Here is a tiny trained network, its code and every weight. The questions are about switching its units off for an input and a class, where a switched-off unit gives its printed mean instead of its output.

import numpy as np


def w(rows, s, z=0):
    codes = np.array(rows[::2]) - 128.0
    scale = np.full(codes.shape[1], s)
    scale[-1] = z or s
    return codes * scale


def f(y):
    return np.maximum(y, 0)


def log_softmax(a):
    a = a - a.max(-1, keepdims=True)
    return a - np.log(np.exp(a).sum(-1, keepdims=True))


def net(x, mask):
    res = np.array(x, float).reshape(1, 6) / 4 @ E
    y = f(res @ A[0][:, :-1].T + A[0][:, -1])
    res = res + np.where(mask, y, B[0][:, -1]) @ B[0][:, :-1]
    return log_softmax(res[-1] @ U[:, :-1].T + U[:, -1])


A, B = {}, {}
E = w([
[200,83,109,80,126,179,184,114,151,98,123,110],'x0',
[126,129,128,94,128,112,134,138,127,130,125,136],'x1',
[136,98,148,99,130,169,154,137,169,85,138,115],'x2',
[42,103,206,120,136,164,140,110,224,65,147,121],'x3',
[123,128,135,191,129,57,241,76,223,143,68,197],'x4',
[36,2,88,185,128,131,143,24,42,94,136,141],'x5',
],0.009)
A[0] = w([
[2,94,149,175,129,153,111,140,151,87,144,128,74],'neuron 0',
[179,199,161,81,126,166,94,193,198,137,137,112,2],'neuron 1',
[193,70,126,112,133,157,157,100,91,119,127,125,26],'neuron 2',
[171,185,136,83,133,161,95,197,195,125,136,114,24],'neuron 3',
[27,96,150,136,125,133,100,71,133,125,132,122,68],'neuron 4',
[122,204,140,189,130,45,171,121,236,162,105,150,53],'neuron 5',
[135,186,146,107,127,140,106,202,184,126,136,126,149],'neuron 6',
[134,168,124,131,130,125,71,171,69,140,141,120,53],'neuron 7',
[139,195,138,121,128,122,50,178,47,153,133,119,88],'neuron 8',
],0.016,0.0024)
B[0] = w([
[34,106,159,110,133,93,96,59,162,127,114,127,241],'neuron 0',
[167,114,178,38,125,130,98,140,194,88,143,93,252],'neuron 1',
[191,80,84,103,121,120,183,101,103,121,124,119,184],'neuron 2',
[145,121,177,49,140,139,113,159,182,78,124,106,238],'neuron 3',
[57,120,160,134,139,181,123,77,160,115,144,118,229],'neuron 4',
[171,202,135,249,123,109,159,162,197,171,130,187,247],'neuron 5',
[195,131,135,75,125,136,135,141,171,117,120,104,223],'neuron 6',
[104,145,103,129,130,97,89,160,53,160,116,145,189],'neuron 7',
[83,156,88,168,125,135,83,212,21,151,131,133,214],'neuron 8',
],0.014,0.018)
U = w([
[174,211,172,252,122,63,189,136,204,174,136,236,133],'0',
[205,188,211,35,128,123,78,217,171,51,175,95,239],'1',
[223,14,29,121,103,163,245,84,67,91,152,126,115],'2',
[94,182,91,124,125,104,7,226,3,177,179,119,183],'3',
[4,64,180,165,155,150,117,18,140,93,178,149,2],'4',
],0.005,0.0013)

Each question gives the input, the list of numbers given to net, and the class t.
The units are the neurons (one row each of A and B). Each row of codes is followed by its name. A weight is (code - 128) times the scale printed after its matrix; where a second scale follows, it is the last column's (A, B and U).
mask holds one flag per neuron, in row order. A switched-off neuron (its flag False) gives its mean, the last column of its row in B, instead of its output. The means were averaged over made-up inputs and are rounded, as every weight is.
A unit's drop is (log p(t) with every unit on - log p(t) with that unit switched off) / (log p(t) with every unit on - log p(t) with every unit switched off).
The circuit of an input: a set's keep is (log p(t) with only the set's units on - log p(t) with every unit switched off) / (log p(t) with every unit on - log p(t) with every unit switched off). Starting from all 9 units, units are removed one at a time, each time the one whose removal leaves the highest keep (on an exact tie, the one counted first), for as long as the keep stays at least 0.8.
circuit, biggest first: the units of the circuit, biggest drop first
top k neurons: the k neurons with the biggest drops, biggest first
drop when u is switched off: that unit's drop, to one decimal
input [-1,-2,-1,3,6,-7], class 0: circuit, biggest first	[neuron 5]
input [-8,-5,-3,8,6,2], class 0: top 2 neurons	[neuron 5; neuron 1]
input [4,8,-3,4,-1,1], class 4: top 2 neurons	[neuron 5; neuron 1]
input [6,8,-6,1,0,0], class 2: top 2 neurons	[neuron 5; neuron 1]
input [2,-6,3,2,-1,0], class 4: top 2 neurons	[neuron 1; neuron 5]
input [4,1,-5,-6,-8,-5], class 3: top 2 neurons	[neuron 8; neuron 7]
input [6,8,-5,6,-5,1], class 4: circuit, biggest first	[neuron 1; neuron 6]
input [-8,6,2,-8,-6,-8], class 3: top 2 neurons	[neuron 8; neuron 7]
input [5,-3,1,-1,6,4], class 2: top 2 neurons	[neuron 2; neuron 0]
input [1,-6,4,-4,-1,7], class 2: top 2 neurons	[neuron 2; neuron 0]
input [-4,7,-1,6,8,-2], class 0: drop when neuron 5 is switched off	0.2
input [8,-1,1,3,1,3], class 2: drop when neuron 2 is switched off	0.3
input [-8,-4,-2,-5,-1,-5], class 3: drop when neuron 8 is switched off	1.1
input [-2,-2,-2,0,-7,5], class 3: circuit, biggest first	[neuron 8]
